[[+0.73 +0.03 -0.93 +0.64 +0.81 -0.55 -0.09 -0.10 -0.97 +0.06 +0.43 +0.33]
 [+0.81 -0.01 -1.48 +0.26 +1.00 +0.28 -0.07 -0.62 -0.99 -0.31 +0.89 +0.55]
 [+3.04 +1.02 -3.21 +2.21 +4.26 -0.98 -0.83 -1.41 -3.32 -0.64 +3.10 +1.78]
 [+2.97 +0.14 -3.84 +0.01 +0.50 -2.05 -1.56 +1.09 -3.13 -0.27 +0.73 +1.34]
 [-2.15 +0.35 +3.90 +0.03 +0.04 +1.94 +1.05 -0.98 +2.37 +0.26 -0.02 -0.80]
 [-1.14 -0.80 +1.04 -3.04 -5.10 -0.94 +0.11 +2.46 +1.77 +0.47 -3.11 -1.81]
 [-1.38 -0.08 +2.14 -0.99 -2.30 +0.30 +0.69 +0.90 +2.09 +0.20 -0.86 -0.81]
 [-0.15 -0.26 -1.25 -2.08 -3.39 -1.78 -0.72 +2.70 +0.19 +0.30 -1.77 -0.63]
 [-0.20 +0.98 +1.03 +3.58 +6.02 +2.49 +0.05 -3.94 -0.35 -0.01 +3.16 +0.93]
 [+0.73 -0.22 -0.28 -1.37 -1.27 -0.77 +0.10 +1.37 -0.25 +0.27 -0.86
  -0.14]] ==> -0.15

[[-6.09 -2.56 -1.78 -6.55 -3.85 +0.16 -0.62 +4.53 +5.64 -0.05 -5.91 -3.07
  -3.96 -4.60]
 [+1.48 -5.00 -3.32 +2.10 -3.93 -2.66 +3.64 +0.78 -3.43 -1.10 +1.80 -1.56
  +3.16 -0.64]
 [+1.60 +2.04 -0.34 +4.52 -3.34 +0.57 -3.86 -2.21 +0.35 -5.68 -0.49 -6.44
  -0.05 -0.58]
 [+2.85 -4.64 +0.44 +5.57 -6.34 +3.23 -3.21 -2.16 +4.86 -0.62 +3.16 -5.46
  -5.29 -6.05]
 [-2.10 +1.26 +4.88 -5.99 +6.42 -1.05 -4.03 +1.08 -3.95 -6.24 -6.37 +3.57
  -6.35 -4.49]
 [-3.75 -5.73 +5.24 +2.47 +5.47 +2.47 -4.85 +2.47 -5.11 -4.73 -0.59 -3.36
  -0.97 -3.30]
 [-4.55 -3.73 +4.96 +5.45 -4.26 -1.49 -3.74 -1.18 -5.25 -3.03 +5.19 +6.38
  -4.79 +1.46]
 [+2.44 -2.87 -1.10 +3.13 +1.30 -3.35 -2.01 +4.39 +0.33 -0.36 +5.30 +2.02
  -4.45 +1.11]
 [-3.82 -0.36 +0.02 +3.52 -0.01 +2.83 -5.00 +6.17 -2.37 +6.26 +0.39 -0.21
  -3.75 +2.37]
 [+2.06 +2.59 -5.52 +3.99 -5.95 -1.12 +3.60 +4.88 -2.51 -6.34 +5.25 +5.69
  -0.78 +3.42]
 [-1.73 -5.58 +3.39 +3.73 -2.40 -6.12 -6.13 -4.89 -4.94 +0.11 -3.66 -3.98
  +2.03 -5.78]] ==> -3.82

[[+4.20 +2.23 +1.90 +0.00 +0.52 +2.24 +1.38 -0.23 +2.05 -0.14 +0.42 +1.40
  +2.27 +1.82 +4.63]
 [+0.61 +2.83 +2.66 +0.01 -4.65 -1.15 +0.82 -0.49 +3.04 +0.75 +0.01 +3.75
  +3.50 +3.31 -0.46]
 [-1.42 +1.52 +0.65 +0.00 -0.17 -0.55 +0.72 +0.13 +0.44 +0.13 +0.02 +0.82
  +1.09 +0.45 -1.01]
 [+0.02 +2.42 -0.48 +0.01 -6.31 +0.31 +1.01 -0.98 -0.63 +1.29 -0.26 -1.27
  -2.63 -0.17 -0.74]
 [-1.55 -2.36 -1.21 -0.03 +6.15 +1.95 -0.73 -1.66 -0.63 +0.45 -0.37 -0.86
  -0.48 -0.70 -2.93]
 [+1.97 +1.32 +3.56 +0.00 -2.21 +1.40 +1.37 -0.13 +4.16 +0.70 +0.06 +5.13
  +4.96 +4.30 +2.19]
 [-2.07 -2.49 -4.63 -0.01 +3.85 -0.01 -1.57 -0.82 -4.89 -0.16 -0.27 -6.27
  -6.54 -5.27 -3.28]
 [-2.30 +1.30 -3.01 -0.03 +1.71 +0.09 +0.55 +0.06 -3.72 -0.58 -0.42 -4.70
  -4.25 -3.43 -2.38]
 [+4.08 +1.09 +1.43 +0.00 -3.37 +0.03 +0.17 -0.33 +1.73 +0.32 +0.35 +1.72
  +1.05 +1.76 +3.93]
 [+4.12 -3.10 -0.60 -0.03 -0.69 +1.10 -1.55 -0.28 -0.18 -0.48 +0.25 -0.79
  -1.68 -0.12 +6.00]
 [-1.34 +0.79 +0.62 +0.00 -2.59 -1.81 -0.47 -0.26 +0.78 +0.39 +0.02 +1.43
  +1.21 +0.52 -2.09]] ==> +4.08

[[+0.00 -1.74 -0.09 -0.03 +0.20 +0.71 -0.01 +1.89 -1.34 +0.59 -0.30 +0.63]
 [+0.00 -0.27 -0.93 -0.02 -0.52 -4.86 -0.01 -0.19 -0.64 -1.07 -1.26 -1.18]
 [+0.00 -1.16 +0.63 -0.02 +0.39 +2.54 -0.01 +1.87 -1.73 +0.95 +0.45 +1.02]
 [+0.00 -0.18 -1.76 -0.02 -0.03 -0.18 -0.01 +0.66 -1.46 +0.17 -1.64 +0.03]
 [+0.00 -1.20 -1.02 -0.02 -0.82 -4.59 -0.01 +0.86 -1.04 -1.76 -1.37 -2.14]
 [+0.00 -1.24 -1.07 -0.02 -0.75 -5.01 -0.01 +0.52 -0.63 -1.60 -1.46 -1.88]
 [+0.00 -1.98 -0.23 -0.02 +0.50 +1.96 -0.01 -0.53 +1.20 +1.24 -0.50
  +1.57]] ==> +0.00

[[+2.53 +0.24 -1.84 -1.72 +1.98 +0.00 -4.56 +2.58]
 [-0.67 -0.09 -1.75 -0.52 +0.10 +0.00 +0.85 -0.63]
 [-3.30 -0.31 +0.26 +0.60 -2.07 +0.00 +5.04 -3.39]
 [+1.18 +0.43 -2.58 -2.19 -3.55 +0.00 -2.33 +1.14]
 [+0.00 -0.11 -2.03 -1.32 -0.58 +0.00 -0.38 -0.08]
 [-1.61 +0.15 -3.26 -2.17 -3.47 +0.00 +2.53 -1.66]
 [-2.44 -0.24 -0.70 -0.55 -1.66 +0.00 +3.51 -2.56]
 [+0.57 -0.24 -1.03 +0.50 +1.30 +0.00 -1.20 +0.50]
 [-3.06 -0.26 -0.34 +0.10 -1.47 +0.00 +4.70 -3.10]
 [+1.71 +0.05 -2.30 -1.30 +1.99 +0.00 -3.04 +1.72]
 [+2.62 +0.18 -1.77 -1.34 +0.82 +0.00 -4.80 +2.62]
 [+2.23 +0.02 -2.08 -1.20 +2.74 +0.00 -3.88 +2.27]] ==> +1.71

[[+0.25 -2.21 -1.42 -0.84 -0.07 -0.20 -0.34 -0.62 +1.12]
 [-0.35 +1.16 +0.17 +0.19 +0.41 -0.52 +0.65 +1.47 -0.36]
 [-0.46 +4.85 -1.08 +0.87 +0.11 +0.54 +1.58 +3.72 -3.56]
 [-0.32 -3.54 +2.51 -0.38 +0.40 +2.45 -1.34 -1.14 -2.35]
 [-0.31 -1.54 -0.05 -0.76 +0.87 +0.02 +0.24 +0.99 -0.02]
 [+0.36 +1.01 +0.47 +0.94 -1.23 +1.12 -0.73 -1.48 -1.35]
 [-1.38 -1.49 +4.22 +0.14 +1.92 -0.78 +0.23 +1.79 -0.24]
 [-0.14 +3.53 +0.56 +0.74 +0.10 +0.33 +0.69 +1.39 -1.89]
 [+0.52 +2.59 -0.52 +1.05 -1.38 +1.42 +0.03 -0.17 -2.42]
 [+1.35 -1.88 -3.75 -0.94 -1.53 -0.20 -1.04 -3.45 +2.85]
 [+1.11 +0.96 -4.49 -0.29 -1.47 -1.10 +0.53 -0.68 +2.29]] ==> +0.52
